Here is a tiny trained network, its code and every weight. The questions are about switching its units off for an input and a class, where a switched-off unit gives its printed mean instead of its output.

import numpy as np


def w(rows, s, z=0):
    codes = np.array(rows[::2]) - 128.0
    scale = np.full(codes.shape[1], s)
    scale[-1] = z or s
    return codes * scale


def f(y):
    return y / 2 * (1 + np.tanh(0.7978845608 * (y + 0.044715 * y**3)))


def log_softmax(a):
    a = a - a.max(-1, keepdims=True)
    return a - np.log(np.exp(a).sum(-1, keepdims=True))


def net(x, mask):
    res = np.array(x, float).reshape(1, 5) / 4 @ E
    y = f(res @ A[0][:, :-1].T + A[0][:, -1])
    res = res + np.where(mask, y, B[0][:, -1]) @ B[0][:, :-1]
    return log_softmax(res[-1] @ U[:, :-1].T + U[:, -1])


A, B = {}, {}
E = w([
[196,41,171,9,24,104,136,146,225,213,132,169],'x0',
[220,143,23,126,173,77,54,229,66,166,67,192],'x1',
[162,78,34,229,66,73,144,99,120,191,168,20],'x2',
[230,113,164,223,111,164,216,33,97,66,2,211],'x3',
[157,168,137,192,167,205,250,169,148,251,247,215],'x4',
],0.0068)
A[0] = w([
[79,190,117,126,129,176,168,112,115,217,185,179,88],'n1',
[197,108,80,94,184,107,88,206,16,130,128,159,154],'n2',
[91,115,139,91,97,78,72,140,95,81,77,59,75],'n3',
[191,82,172,156,85,138,176,97,128,84,65,151,62],'n4',
[49,132,169,82,147,106,121,170,159,155,165,65,92],'n5',
[158,72,168,76,85,101,142,199,167,138,151,128,119],'n6',
[160,106,157,101,21,85,153,150,161,169,115,138,98],'n7',
[132,164,156,62,184,167,118,98,108,88,110,184,125],'n8',
[86,72,92,80,148,54,84,143,136,65,148,103,96],'n9',
[128,61,53,176,65,83,115,96,157,185,153,108,161],'n10',
[130,82,192,80,54,136,143,87,163,149,167,122,159],'n11',
[67,126,113,122,117,88,79,194,165,105,196,140,113],'n12',
[66,140,214,121,119,173,165,164,176,102,105,135,100],'n13',
[135,173,67,154,100,104,93,197,148,171,79,193,40],'n14',
[69,125,144,114,165,99,65,196,188,160,166,116,122],'n15',
[205,120,34,137,199,136,111,191,144,141,146,196,77],'n16',
[60,112,211,109,75,178,152,3,196,83,197,62,104],'n17',
[127,123,164,181,150,159,200,148,166,153,203,169,98],'n18',
[54,188,104,172,188,123,176,106,46,75,126,88,177],'n19',
[170,85,166,54,94,74,125,147,165,171,146,142,4],'n20',
[148,89,186,194,111,106,169,113,155,87,13,165,60],'n21',
[120,150,149,137,154,194,150,206,98,198,229,155,55],'n22',
[94,222,152,100,189,157,116,118,68,53,158,180,152],'n23',
[86,136,103,68,172,93,89,160,146,130,183,100,107],'n24',
[157,116,105,219,134,152,146,110,88,103,53,193,135],'n25',
[65,128,101,97,154,110,101,171,141,129,189,112,118],'n26',
[150,81,92,177,58,114,142,90,141,131,181,61,156],'n27',
[14,146,187,189,143,208,145,54,156,87,152,45,100],'n28',
[91,105,107,89,119,109,68,94,129,72,95,99,67],'n29',
[55,204,147,178,200,121,80,136,82,136,171,58,94],'n30',
[184,128,81,130,127,119,2,122,113,148,81,157,100],'n31',
[134,94,161,70,96,115,85,103,229,176,89,193,153],'n32',
[119,116,177,66,144,185,96,165,148,127,97,167,66],'n33',
[102,122,124,108,165,123,108,158,144,160,192,103,70],'n34',
[107,172,133,70,132,154,111,183,107,108,107,201,189],'n35',
[86,129,162,106,191,183,118,142,141,124,137,233,144],'n36',
[34,192,99,153,177,112,107,180,92,112,170,93,123],'n37',
[167,154,108,229,134,156,158,139,161,200,240,136,117],'n38',
[149,107,57,206,92,75,108,108,129,171,153,92,126],'n39',
[74,144,85,101,166,144,110,209,95,141,140,94,34],'n40',
[86,144,210,58,163,119,133,225,160,90,92,206,232],'n41',
[163,150,55,128,122,61,75,194,111,98,69,163,78],'n42',
[144,139,147,85,38,93,110,149,181,156,155,149,48],'n43',
[109,30,64,126,153,65,85,77,143,104,63,53,124],'n44',
[79,150,151,73,138,143,115,167,159,58,62,157,147],'n45',
[90,45,174,116,107,105,88,66,136,46,116,80,101],'n46',
[156,128,156,208,169,136,188,47,92,74,61,171,136],'n47',
[166,110,46,192,107,116,152,149,101,124,133,47,205],'n48',
],0.0071,0.0027)
B[0] = w([
[156,70,197,124,161,182,67,45,90,51,151,174,182],'n1',
[50,208,208,44,176,170,130,209,209,158,164,64,191],'n2',
[154,35,141,118,173,199,99,39,88,51,154,188,203],'n3',
[179,62,138,77,101,107,189,198,83,177,53,131,189],'n4',
[172,114,141,85,95,124,213,204,103,162,64,119,193],'n5',
[86,111,87,128,158,90,108,106,172,109,66,133,182],'n6',
[78,121,73,93,187,88,100,96,186,110,77,163,187],'n7',
[153,109,104,189,62,82,141,93,134,113,149,16,183],'n8',
[196,70,166,129,145,154,168,131,68,86,87,140,187],'n9',
[154,159,101,147,75,94,115,115,133,81,149,28,200],'n10',
[74,162,99,71,170,85,104,137,206,141,115,154,201],'n11',
[173,82,107,145,81,121,201,187,84,144,85,122,178],'n12',
[151,140,168,145,135,121,134,147,145,101,156,30,173],'n13',
[94,197,184,75,182,175,147,154,225,148,143,122,157],'n14',
[164,86,127,107,65,99,213,180,67,193,78,116,189],'n15',
[124,153,200,80,218,194,147,176,173,81,186,105,175],'n16',
[100,230,238,40,176,186,152,250,204,189,193,64,248],'n17',
[154,56,181,95,174,176,71,73,80,46,139,169,187],'n18',
[27,117,37,90,146,87,70,99,221,104,74,177,210],'n19',
[94,131,54,143,210,116,109,66,207,114,95,175,178],'n20',
[187,66,120,99,91,110,218,155,115,176,82,129,195],'n21',
[175,23,162,143,169,185,99,82,87,52,119,159,193],'n22',
[79,161,98,163,111,49,61,68,170,101,103,69,206],'n23',
[207,105,111,153,94,91,218,173,72,174,84,126,185],'n24',
[125,76,118,58,95,117,187,147,144,183,25,143,197],'n25',
[197,84,108,113,61,107,198,151,116,198,75,141,180],'n26',
[162,207,103,168,81,95,128,122,125,119,181,15,197],'n27',
[86,202,172,39,197,126,143,179,220,144,165,105,225],'n28',
[147,45,156,159,197,206,83,77,63,32,148,169,187],'n29',
[76,95,62,121,155,71,143,128,169,144,51,187,194],'n30',
[127,115,213,100,161,194,156,198,156,120,155,110,178],'n31',
[49,129,74,156,169,75,73,89,203,117,58,177,197],'n32',
[165,165,71,196,98,63,115,107,128,106,136,47,166],'n33',
[193,86,115,107,107,138,193,153,82,150,88,127,163],'n34',
[142,169,144,176,54,102,93,159,166,68,198,54,183],'n35',
[200,108,115,192,77,110,83,119,114,70,131,39,190],'n36',
[94,87,72,123,121,69,173,135,175,144,59,210,192],'n37',
[162,56,125,133,126,197,53,56,94,33,157,117,201],'n38',
[170,237,93,165,69,104,90,84,110,101,169,21,185],'n39',
[156,126,127,112,138,146,216,154,153,161,70,147,163],'n40',
[160,175,108,184,51,78,93,68,115,103,157,2,218],'n41',
[107,167,209,62,203,203,112,197,220,136,202,123,184],'n42',
[104,109,77,112,180,105,129,96,185,124,45,171,173],'n43',
[162,88,150,113,139,166,74,75,99,20,145,120,215],'n44',
[171,153,148,174,73,152,108,67,119,52,163,72,189],'n45',
[186,66,182,96,191,227,98,103,86,56,184,168,212],'n46',
[144,63,129,81,87,63,213,170,144,159,57,151,217],'n47',
[118,174,114,150,70,35,90,120,164,66,153,60,188],'n48',
],0.0059,0.011)
U = w([
[85,201,199,67,204,206,160,204,197,145,183,99,116],'0',
[179,59,106,106,75,106,242,163,82,171,41,152,95],'1',
[158,51,145,138,180,222,77,65,59,50,144,166,89],'2',
[25,135,6,121,184,48,92,84,217,120,49,176,100],'3',
[157,199,84,175,53,68,96,91,122,92,169,28,70],'4',
[82,143,123,77,88,93,99,137,131,111,144,129,216],'5',
[52,190,119,174,81,106,90,130,7,201,184,231,3],'6',
[56,185,128,196,94,120,85,125,2,231,166,223,3],'7',
],0.0081,0.0053)

Each question gives the input, the list of numbers given to net, and the class t.
The units are the neurons (one row each of A and B). Each row of codes is followed by its name. A weight is (code - 128) times the scale printed after its matrix; where a second scale follows, it is the last column's (A, B and U).
mask holds one flag per neuron, in row order. A switched-off neuron (its flag False) gives its mean, the last column of its row in B, instead of its output. The means were averaged over made-up inputs and are rounded, as every weight is.
A unit's drop is (log p(t) with every unit on - log p(t) with that unit switched off) / (log p(t) with every unit on - log p(t) with every unit switched off).
The circuit of an input: a set's keep is (log p(t) with only the set's units on - log p(t) with every unit switched off) / (log p(t) with every unit on - log p(t) with every unit switched off). Starting from the 12 units with the biggest drops (on a tie, the unit counted first), units are removed one at a time, each time the one whose removal leaves the highest keep (on an exact tie, the one counted first), for as long as the keep stays at least 0.8.
circuit, biggest first: the units of the circuit, biggest drop first
most important unit: the unit with the biggest drop
k most important neurons: the k neurons with the biggest drops, biggest first
drop when u is switched off: that unit's drop, to one decimal
input [-5,-1,1,7,7], class 1: 4 most important neurons => (n47 n25 n46 n21)
input [6,-6,-2,4,-8], class 2: most important unit => n46
input [-4,4,-4,-4,-5], class 2: 3 most important neurons => (n17 n3 n29)
input [-5,2,-8,-7,0], class 4: 2 most important neurons => (n41 n23)
input [4,5,-6,1,-6], class 2: 2 most important neurons => (n3 n17)
input [-5,-8,-2,8,-6], class 0: 3 most important neurons => (n17 n28 n46)
input [-3,-6,-3,8,-8], class 1: 2 most important neurons => (n47 n21)
input [5,8,-7,-5,-6], class 0: 3 most important neurons => (n42 n2 n31)
input [2,4,3,4,-5], class 2: circuit, biggest first => (n44 n3)
input [-4,5,-6,-2,4], class 4: circuit, biggest first => (n41 n36)
input [-7,7,-8,-7,-5], class 4: 4 most important neurons => (n41 n23 n35 n45)
input [-2,-6,-6,7,-7], class 1: 2 most important neurons => (n47 n21)
input [8,8,8,2,8], class 0: 3 most important neurons => (n16 n14 n2)
input [-8,-7,-7,-6,4], class 3: circuit, biggest first => (n30)
input [7,-7,-3,-1,-7], class 0: 2 most important neurons => (n17 n46)
input [-7,5,4,6,-8], class 2: 3 most important neurons => (n44 n3 n29)
input [4,-7,-8,1,-1], class 4: 2 most important neurons => (n41 n33)
input [-3,-3,6,-5,6], class 2: 2 most important neurons => (n38 n22)
input [7,-6,-6,2,2], class 3: drop when n7 is switched off => 0.1
input [-6,7,2,-3,0], class 0: circuit, biggest first => (n2)
input [5,1,6,4,-1], class 4: drop when n7 is switched off => -0.1
input [5,-5,-8,6,-6], class 4: drop when n41 is switched off => 0.2
input [7,-8,8,3,-5], class 0: drop when n46 is switched off => 0.1
